Each row comes from the steps of one path. Every step used is in the known rows, and no mark comes twice. Write the path behind each row, first mark first.
Known rows:
n g j x f t l: [ 194  -89  258  -53  -69  -51 -186 -243  118  -90   48   85  130 -218
  214  101 -190 -135   24 -235 -163 -282  -73 -409   49   51  184  -84
 -200   47  -26  208    0  113   80 -114 -120  -58  -44  211  331  -88
 -144 -151  399   81  224  403  450]
j g h u r t f l: [-176 -516 -303 -104 -101 -342  -98  -42 -255  -89  361  258   15 -219
  174  423 -368 -304 -110  -55  198 -303 -456 -150  -77 -239  111  -62
   94 -174   50  283 -109  163  -11 -187 -364   61  137 -427   73 -129
  101   24  178  203  159 -195  236]
u j x t l r f n g: [-399  131   53 -207  -76 -136  -71 -322 -284  -74   77   18    4 -587
 -224  204 -277  213  -23 -116 -110 -241   57 -268  263  118  -32   50
  190 -274   35  131 -323  148  -84 -198    3  -69  351  215  608 -170
 -255   88  175  323   97  -83  314]
g j x f n u t l r: [  80 -186  142 -141 -222 -191 -171 -197   67 -320  -33  -29  149 -449
   39 -234 -214  -16  -72 -233 -137 -206   15 -274    9   70  234   78
  -82 -315   86  139  -94  205   19 -440   26  -89  174 -137  582   19
 -192 -375  163  274  154  193  299]
g j x t f n u: [  38  121  223 -325  -54 -498 -254 -340  262  -75  -70  -71  138 -357
  125   -8 -443    3   27 -110 -260 -293  123 -197   53   67  222  157
  -52 -194  146  318  -71  138   28 -339  -36   52   29 -131  520  -54
 -250 -240 -102  375  126   35  289]
f j x t l r: [  -7   12   22 -219   43  -86 -179 -330 -284 -228  120 -275   -1 -362
  -42  197  -46  295 -124 -188  -50 -339  118 -140  162   21  -86   35
 -170 -276  -29   -5 -178  207  124 -200 -128 -324  443   -4  588 -226
 -199 -269  -74 -103 -166  -10  302]
t x n h u r: [  42   67  308 -137   69 -111  119 -234  -94 -168  -24  -99  203 -342
 -215  159 -135  -63  -33 -134  327 -421  231  -82   11   55  -67  -92
 -189 -259  123  -48   91  168  356  105 -363  -11  405  -99  250   66
  169  103  -85  536  108  -43  -20]
l r t x n h u j g: [-198 -315  232 -172 -268 -130  217 -320 -565 -421  292  118   16 -694
 -217   81 -188  245  -97 -131  218 -111   28 -255 -247  -32  -72  291
  -36 -497  -86  -77  -80  268  -99 -227 -365  100  413 -259  126  -92
   12  142  227  208  -69 -261   88]
g j x f l r h t: [  25 -413 -112 -379 -221 -257 -121 -273  243 -197  192 -174  -31 -217
  272  -52 -219  173   39  103 -162 -188   14 -266 -213  163  -44  147
  127 -513   80  286  158  219  -72 -158  155 -200   95 -190  286   44
   96 -215  306  292   64  107  241]
f t x r n h: [  39   40  -92 -151  -19 -161  184 -229 -254 -456  -35  -41  297 -361
   49  -17  -15 -120 -129  -56  121 -483  213 -342   89  153  -31   70
 -275  -38 -162  -17 -136 -102  354 -109 -286   -2   61  172  221   85
 -234 -121 -204  130   34  -18  -34]
n g j x t: [  47   71  232 -265  -33 -158 -228 -260  217  -57  106   92  134 -217
  107  184 -354   26  183 -152 -190 -129  196 -367  -57   59  142   41
  -14 -118   -9  323  126  108  -45 -123   -1   82  -32  128  273 -119
 -208  -19  237  100  271  200  498]
x n r h l f j: [  60  -59  133 -453  -79 -158 -167 -368   37  115   56 -208   -4 -306
  -12 -151  119  194  150  -34  280 -239  -39  -10  138  174 -309   89
 -168 -248 -163  -70   96   87  300  -23 -254 -272  318   51  432 -178
   46   92  104  512   43  -57  -57]
j g r n h t f l: [-211 -457 -331  -30  -24 -263  114 -155  -96 -185  369   75  -24 -342
  172   74 -430  -39 -100 -337   65 -355 -203 -173 -204 -121   66  100
    6   -7 -302  241  -25   94   11 -350 -407  175   29  -14  106 -204
  -77  -92  477  -20 -102  -38  135]
l r t x n u: [ -11 -302  430 -360 -185    2  122 -286 -336 -467  103   -2   31 -578
  -37 -267 -244  225   79 -150   89   83  104 -257  -43  103   79  264
 -164 -419  -96  -31  -58   47   47 -396 -385    6  250 -197  150   54
 -101   72  119  234 -120 -142  -91]
f n h j x r u t: [-181  110   59   -7 -417 -391  188  -47  -45 -278 -142   13   72 -549
  115   31   56   26 -322  -98   90 -439  254   57   78  -69 -177   53
  102  -44  -62  -42 -284  154  225 -132 -128   52  351  253  389   81
 -281   86 -191  213  228  -84  157]
g j x r n u: [   3   -6 -106 -400 -244 -351 -150 -272  187 -390   14  -51  152 -402
 -114 -146 -365  -62  102  -54  -82 -242   19  -96 -140   93   90  219
  114 -239   38  404  238  235  190 -305  -41  158  -98 -160  226   35
  -66 -389  -85  141  254  -49  228]
f n h j x r t: [ -81  -52   43 -192 -491 -466  184 -135 -113 -222  -69  -11   10 -503
  139  137   72   36 -216  -66  -10 -487  131  131  -42   19 -170  156
  121   -9  -89  -73 -138  149  199 -223  -88  189  352  343  275   72
 -225   42 -140  166  213   -4  153]
h j g r: [ -23  -91 -148   89 -262   -3  110  -70   14 -252  266  -65   41 -282
  220  195 -177  294 -159 -149   37 -269 -167 -174 -104 -189  -74   13
  -63  -43 -212  247  139    9 -234 -145 -267   21  333   60  -20 -113
   39 -107  271 -434  176 -131  125]
t f l r u: [-345 -155  214   18   99 -194   56 -100 -226  -82   43 -127 -189 -221
  252 -163 -374  -57 -142 -200   18  -48 -179 -204  223   49  -31    9
   20 -338   28  301 -495   -6  117 -296 -463 -190  125 -281  239 -197
  -56    2   17  219 -194   26  -80]
x n g r t l: [ 105 -151  449  -90   17  111   41 -343  -30 -163   82  166  153 -285
  -50  111 -222 -118  -14 -433  116 -122 -117 -280   -4 -117   57  120
 -228  -14 -223 -180  128  115  235 -183 -450   24   93  154  368  -81
  118   33  546  131   72  176  327]
j x f t l: [ 201  -12  -97  -64 -171 -202   97 -217  -73 -220  -70 -292   57 -133
  107  -29  -49  -29 -111    6  -17 -305  -55 -208   70   10  -57 -218
  -52  -83   57  -22  -35   40  256  -54 -165  -53  227  211  418  -73
  -31  -89  171   50   67  227  234]
g h l r u j x: [ -61 -147 -365 -297 -118 -232 -252 -188 -179 -407  236  107 -176 -500
   51 -271 -234  108   69  -83  127   83   84 -311    5  -10  -44  -83
  519 -199  -32  266  -11  -17  117  108   79 -183   85 -178  126  245
  206   48  -68  263 -176 -220  207]
r l f t: [-137  -87 -271   20 -394 -222  283 -281 -278  -90  217 -447  169    3
  320 -310 -252   87   22  -48   15  -68  124 -358  287   36   -2  173
 -220  206  -61   19 -306 -380  -14 -274 -110  -98  153  -25  116   76
    1   19  243   33   45  -50 -153]
n h t l f j x r: [ -95 -106  -57 -487 -135 -282  -43  -84   23 -233  214 -161  -63 -429
  142  248  -62  204 -214 -140  206 -394   69   56  -13  113  189 -165
   25  -87 -140   -3  -29  212  179 -100 -278   42  447  122  190 -143
 -140 -161  -54  170 -178  115  282]
x f t l r h: [ 220 -180   74  -33   42   -3  199 -181 -215 -267    8 -186  159  -65
  246  -94   26   -6 -200   51  170 -270 -272 -466   96   64  -72 -110
 -286 -324  -59 -173  -84  -58   51 -298 -294 -275  177  112  393  -96
   55 -200  376  242  -23  284   25]
t f n g r h u j: [ -20  165  352  106   94 -354 -184 -277   21  106   52  115   37 -464
  128  311 -176  -16 -214 -248  155 -463 -224 -241   -3   87   66  177
   -4   99   53  218 -332  165 -108 -346 -252  -90   64   79  363 -188
   -7  180  231  419  145  111   72]
r t l f j g n h u: [   5 -359 -140  -12 -352 -354  200 -242 -469  -90  383  -80  -85 -365
  138   39 -173   72 -221 -202   86 -157 -404  -51 -116 -236  205  256
 -258   90 -127  -57  -76  424  117 -368 -352   37   70 -178  -40 -183
  -67 -359  444  179  -76   13  261]
h u r f j x: [-303   23 -123   95 -101 -203    0 -377 -139 -175   15 -258  245 -211
  -58  385  -71  142  -75  125  -64 -366 -172  209   59   27 -189   85
  167 -297  167  321 -211  422   -3 -179  -91 -133  304 -325  300  -41
  187 -125  -46  284  238 -205  114]
t f j x: [ 101  123  171 -133   50 -359 -129 -217  -36  -67    2 -317 -202 -413
   -3  166  -55  165 -192 -135  107 -407  -57  -59  110   39  -65   86
   10   87  105  293 -316   30  239 -211 -278 -141  101 -144  258 -338
 -164  -49 -166   55 -113  -60  133]
n g h l: [ 143 -170  -11 -245   24  -22 -324    9   58 -153  184  299   27 -140
  232   22 -201 -101  191 -221   92  -10   32 -393   62   31  148 -176
  180  170 -155  258  135 -155   72   97  -28  -35    0  201   15   73
   32  147  144  234  159  264  303]
l f t x r u j: [ -98  200 -208  -57 -242  -82  -19 -247 -156 -176   34 -277   41 -423
  320 -228 -151  269  -97  142   85  -84   22 -377  122  183  112   -1
 -239 -202   20  204 -280 -122  108  -43 -133  -84   78 -260  181  -45
 -210   40 -118   71   40 -234 -165]
t f l r x n g: [-284 -247  494 -222  111 -166  -76  -48 -241   68  143  -59 -119 -350
   55   -9 -260 -125  -37 -272   -9 -148  -73 -240  138  117  -44   40
  -99 -339   13  139 -313   16  156 -186 -510 -134  267   23  377 -241
  -77  194  194  300  -41  161   29]
h t x f l r u j: [-125 -372  -10  103 -183  140  -22  -17   99 -327   83  102   74 -204
  252   12 -336  431  -51  173    0   -6  -38 -473  121   97   80   -8
 -181 -412  -51  220 -194    2  -95  120 -259 -290  302 -303  221  -13
   66  126  148  337 -164  -14 -145]
t f n g h u j: [ -39   -1  352   85   84 -327 -199  -53   36  129  -22  223  122 -407
  138  385 -224 -128 -241 -174   98 -340 -213 -349  204   32  107   30
   41  132   97  255 -428  -36  -55 -190 -219    4  107    3  298 -180
  -25  251  -18  447  132  190  139]
x r n g: [ -59  -38  -89 -148  -80  -61  150   13  -83 -343   39  131  269 -137
 -216  145 -213 -115   45  -13   96 -139 -104 -322  -20   83 -100  104
    9 -195 -169  196  178   12  174 -286 -341  274   -6  145  180 -178
  -68  -63  -17   76  353   53   63]
f n u t: [-103  -24  256  -30 -192  -87 -147    9  -37 -210 -252  153  330 -367
  217 -291 -157   -1 -108 -205   96 -221  110  -95  245   76  173  145
 -165   74 -165    9 -392  -11    8 -407  -17   -7  177  104  479   62
 -410  -17   38  274  265  114   17]
l r h t f n g j x: [  11 -306  403 -520   46 -279  -58 -225   30  -64  321  -47 -113 -597
  242  189 -130  261  -79  -51 -113 -177  159 -379 -108  313   11  173
  162 -273  -72  214  -99  195 -312 -422 -101  -57  171  156  264   37
  -70  165  280  377  -49  -44  137]
j x r l f n g h u t: [-116  -66 -316 -190 -483 -441  -76  -99  -53 -263  219 -108  186 -316
  -53  300 -129 -138  -37  -66   -8 -204  232 -192   30   -3   55  -31
  173  -64  146   97  -33   27  124 -110  -33   55  490   41  436   70
  -37  219 -186  208  438  -52  268]
l f t x n h j: [  17  -56  125 -282 -287 -113  230 -253  -12  -26   68 -486  124 -453
  395 -208   29  300 -185  -54   91 -275  224 -265  165  138  -15  -41
 -369 -118   16  -75 -144 -225   91   27 -144  -28  336   73  106    9
 -158  156  -10  158  -22   31 -152]
f j x t l r n u: [ -46 -121   75 -305  -64 -136 -152 -379 -233 -293   81 -233  110 -518
 -110  -57 -175  278  -69 -265    7 -392   21  -80  227  -20  -32  126
 -270 -223   -6   12 -176  241  158 -325 -247 -279  323    6  565 -199
 -260 -276  -11   64 -181   27  125]
h l f j g n u t x: [  62 -210 -335  -12 -329 -115 -318  -24 -260 -234  265 -153  -45 -335
   95 -505  -84  386  116 -189  -49  -11    4 -217   76   56  234   94
 -323   23 -195  260  -40   86   48  -50  -11 -161  200 -286  280  -63
 -328 -229    2  269  115 -175  -27]
j g r u n h l: [ -45   -1 -298  174  -56 -192   79 -219 -334 -403  255  150 -210 -431
  142 -302 -378   66   30 -281  111 -222  -56  -11 -289 -297   -6    3
  181   48 -331  290   44  206   74 -146 -229   56   71  -96  114  -78
   13 -113  474    3    9 -269  142]
h l f j g: [  36 -159 -414  -22 -318  -80 -243  -92 -320  -68  278 -235 -185  -66
  257 -310  -39  419   78  -97  -87  -34 -115 -135   19  111   11   14
  -77    7 -187  233   14   44  -78   -3   40  -42  290 -190  204 -200
  -88 -173   22    2   69 -112  -46]
l r t f n g j: [ -65 -338  446 -137  -88 -224   78 -249 -294 -205  165  140  -33 -528
  163    3 -212   86  -56 -216 -208   33  -67 -432  -67  151  110  409
    5 -261 -117  166 -349   52 -199 -686 -248  135  -41 -134  223 -103
 -231    2  229  164  -69  -15  153]
f j g r u: [  79  -61 -204  305  -18   40 -252 -327 -203 -263  135  -56 -124 -355
  278   53 -126  241 -115 -171   59 -279 -189  -82 -145 -202 -103  161
 -208   74 -283  306 -123  174  163 -198 -221 -300    8 -303  200 -226
  -93 -277  262 -385  -54 -213  182]
x n g j: [  86 -127  564 -155   35   92  -43 -219  189  -11  -49  100  261 -185
   -5   80 -218  -65   44 -174    0  -95   58 -368   49    8 -100  139
 -193 -150 -136   67  162   26  121  -22 -182   65   23   23  318  -90
   92   46  329  244  266  187  309]

Which path is each row?
[-313 -359  541 -251   29 -167  242 -180   32 -150  -10  -28   53 -379
  119  -26 -265   41 -218 -148  162 -135   79 -126  121  -44 -187   30
  -57 -437 -167 -108 -225   78  225  -17 -552  -19  311 -117  356  -74
  112  224  153  519 -276   26   72] -> x n h t f l r u
[-242  -90  372 -287  -87 -190  164 -123 -428 -355  223  -75  216 -585
 -217  -85  -27  148 -133 -118  180  -19  325 -192 -238   16 -148  214
   58 -571  -91 -219  -32  255  -17 -205 -309   -6  475   57  301   12
   64  104  229  205  -24  -53  172] -> l r x n h u t
[ 136   94  231 -366   34 -474 -244 -365   -2   23   63 -233 -263 -479
 -163   99   90  130  -31 -159  223 -505  -89   42  154  108 -212   90
  -12   -2   47  155 -159  153  371  -80 -414 -298  225  -10  466 -314
  -76   65 -146  470 -102 -140   63] -> t f j x n r h l
[ -63   -8  316  164  -75 -242  197 -242 -129 -322  137  222  276 -392
   23  174 -329  105 -133 -246   85 -308 -209  -90 -124 -239  109  310
   37  -42    5  196 -211  292 -263 -287 -238   40  192 -157  146 -214
  160   98  406  278  154  108  105] -> h u n g r t f
[  13 -157   75  -23 -180 -161   81 -312 -281  -56  213 -290   72 -393
 -160  153 -131   59  -23 -163  285 -505  147  -79   76  -48  -83  -11
 -426  -99  148  -18  -14  101  315   62 -400 -142  547 -276  280  -66
  107  115   18  447  116 -208 -145] -> t x n h u r l f j g
[-230  -64  452  162   21  -39  140  -70 -293 -267   25  115   18 -545
  138 -154 -197  112 -198 -222   -1  145  125 -455  142   16    9  118
    2 -275 -126  139 -555   24 -105 -476 -374  -60   80 -104  374  -85
 -280  208  146  179  -56 -112   50] -> l r u t f n g
[ -74    2   18   -7   42 -387  -91   62 -208 -144  196   83   64 -585
 -242   99   19   37 -135 -139  218 -236  -21 -290   42 -109   62  282
 -193   14 -190  184 -397   69  202 -389 -420 -176  -43 -120  351 -374
 -516 -112  146  142   48 -250  331] -> u t f j g n r x
[  23  123 -161 -224 -244 -266 -229 -254 -114 -414   93 -175   88 -404
 -148  346  216  227 -231   35  274 -523   54   58 -122   -6 -200  211
    9 -231   51   71  -28  396  170  -70  -27 -328  360 -169  437 -182
  -96 -166 -212   14  243 -200  283] -> f j x r h u t
[-121   36 -148 -203 -198 -468   70  -67 -191 -510   93    8   60 -540
 -429  -37   87   62 -265 -305  338 -452  108 -168   65  -45   -9  262
   80  -74  -12   23 -304   81  263 -285 -291    3   98 -145  491 -311
 -397 -110 -266  316   29 -229  226] -> u t f j x r n h l
[-503 -193  196 -419 -166 -274  -35 -254  -77 -159   89  -37  -42 -732
 -238   78 -215  221 -155 -148  268 -359   84  -86   51  102 -188  101
  246 -466  -20   45 -336  158   54   48 -174   -6  383  -79  492 -155
  -50  272  138  306 -155 -144  259] -> u j x n h t f l r
[ -33   72 -290   90 -365 -194 -159  -92 -183  -55   82  -33  -82 -222
  238 -521  -75  246  135 -160 -123   83  162 -217  249  209  154  -20
  -72   39 -105  149 -243    9  105  -50  -50 -105  278  -23  378   45
 -251   55 -147  468   84 -115 -221] -> h l f n r u t x
[  97   24   37 -445  -92 -152   23 -367  -11  130  106 -428   54 -409
  357 -219   26  181   35   51  160 -217  149 -289  150  304  -14  -28
 -338 -141  -16  -14 -101 -158  182 -102 -162 -170  198   95  201  -27
 -179  186   86  348    8  -34 -200] -> l f t x n r h
[-314  -44  261 -134 -443 -284  165 -152  217 -103  -22 -122   15 -512
  -47   43  -74  128 -208 -162  131 -333    5   23  361 -189 -264   -1
  -55 -237   98   75 -296  106  218  104 -509 -222  452   44  404 -142
  -97  268  -54  200   83 -153   83] -> h j x n r u t f l
[-202  167  207 -653 -209 -381 -363 -165  229 -345    9  100  -14 -709
 -136   16 -355  242   10   64  473 -392 -184   53    4  131  222   29
  141 -207   57  326  -76  199  -17 -178 -356  -18  169 -131  261 -134
 -178  131  -30  452  105 -214   67] -> n u j x r h t f
[  74  115 -244  -79  -25 -139 -151 -452  -37 -256  354 -233   95 -357
  210   39  -13  213 -252 -338  377 -367 -148 -120 -229  -41  173  210
 -116 -100   -2  -10   42  348  -64 -380  -61 -451  189 -163  249  -57
  155 -347  404   81  -20   14  150] -> g r h u t l f j
[ -94  -29   53   79   19 -600  154 -160  -81 -232   66 -212  219 -511
 -161  101  -26  -14 -265 -136  115 -285  122  -56 -145 -165 -106  256
   -5  -91 -103  128 -198  350  297 -204 -133  -50  -23  -96  205  -47
 -128 -221   78  348   -5   47  493] -> g n h u t f j x
[   2  -95    6 -197 -251 -254  462 -150 -256 -488  227   98  -85 -806
  -27 -181 -209  260  -95 -270  314 -611  122   54 -159 -304  -18  234
   82   65 -104  117  -70   57    4 -185  -96   36  264   70  -72  -96
 -127   25  404  182   38 -195    7] -> u n h j g r t x
